Below are the code and all the weights of a small trained network. Each question names an input and a class and asks about switching units off, where a switched-off unit gives its printed mean instead of its output.

import numpy as np


def w(rows, s, z=0):
    codes = np.array(rows[::2]) - 128.0
    scale = np.full(codes.shape[1], s)
    scale[-1] = z or s
    return codes * scale


def f(y):
    return np.maximum(y, 0)


def log_softmax(a):
    a = a - a.max(-1, keepdims=True)
    return a - np.log(np.exp(a).sum(-1, keepdims=True))


def net(x, mask):
    res = np.array(x, float).reshape(1, 6) / 4 @ E
    y = f(res @ A[0][:, :-1].T + A[0][:, -1])
    res = res + np.where(mask, y, B[0][:, -1]) @ B[0][:, :-1]
    return log_softmax(res[-1] @ U[:, :-1].T + U[:, -1])


A, B = {}, {}
E = w([
[127,127,133,131],'x0',
[129,129,123,141],'x1',
[180,24,76,218],'x2',
[1,97,75,187],'x3',
[185,193,190,81],'x4',
[130,127,136,136],'x5',
],0.006)
A[0] = w([
[194,253,234,84,6],'n0',
[55,148,111,79,181],'n1',
[34,202,133,154,160],'n2',
[53,21,121,213,50],'n3',
[72,155,107,110,128],'n4',
[89,73,95,206,70],'n5',
],0.0066,0.0024)
B[0] = w([
[64,160,27,35,253],'n0',
[185,140,205,230,199],'n1',
[193,125,255,231,208],'n2',
[109,154,28,66,234],'n3',
[141,79,130,161,170],'n4',
[48,151,78,83,207],'n5',
],0.0061,0.0043)
U = w([
[223,205,253,141,205],'0',
[129,75,150,201,196],'1',
[90,183,55,61,3],'2',
],0.0069,0.003)

Each question gives the input, the list of numbers given to net, and the class t.
The units are the neurons (one row each of A and B). Each row of codes is followed by its name. A weight is (code - 128) times the scale printed after its matrix; where a second scale follows, it is the last column's (A, B and U).
mask holds one flag per neuron, in row order. A switched-off neuron (its flag False) gives its mean, the last column of its row in B, instead of its output. The means were averaged over made-up inputs and are rounded, as every weight is.
A unit's drop is (log p(t) with every unit on - log p(t) with that unit switched off) / (log p(t) with every unit on - log p(t) with every unit switched off).
The circuit of an input: a set's keep is (log p(t) with only the set's units on - log p(t) with every unit switched off) / (log p(t) with every unit on - log p(t) with every unit switched off). Starting from all 6 units, units are removed one at a time, each time the one whose removal leaves the highest keep (on an exact tie, the one counted first), for as long as the keep stays at least 0.8.
circuit, biggest first: the units of the circuit, biggest drop first
unit that matters most: the unit with the biggest drop
top k neurons: the k neurons with the biggest drops, biggest first
drop when u is switched off: that unit's drop, to one decimal
input [-7,8,5,5,-7,-4], class 2: unit that matters most -> n3
input [-8,-8,6,7,-6,5], class 2: top 2 neurons -> n3; n5
input [1,-2,6,3,-1,1], class 2: top 4 neurons -> n3; n5; n2; n1
input [-1,-7,-7,-8,2,6], class 2: top 2 neurons -> n0; n2
input [-1,5,-7,7,3,5], class 0: circuit, biggest first -> n2; n1
input [-4,0,6,3,-1,6], class 2: top 4 neurons -> n3; n5; n2; n1
input [-7,4,-1,-4,7,3], class 2: top 3 neurons -> n0; n2; n1
input [-3,-1,6,4,-2,7], class 2: top 3 neurons -> n3; n5; n2
input [6,-6,7,4,-8,5], class 2: circuit, biggest first -> n3; n5
input [-8,6,-2,-5,6,-1], class 2: top 3 neurons -> n0; n2; n1
input [2,-2,-6,-5,5,5], class 2: top 2 neurons -> n0; n2
input [-3,0,4,7,-8,7], class 2: top 2 neurons -> n3; n5
input [8,2,-8,-6,1,-8], class 2: drop when n3 is switched off -> -0.1
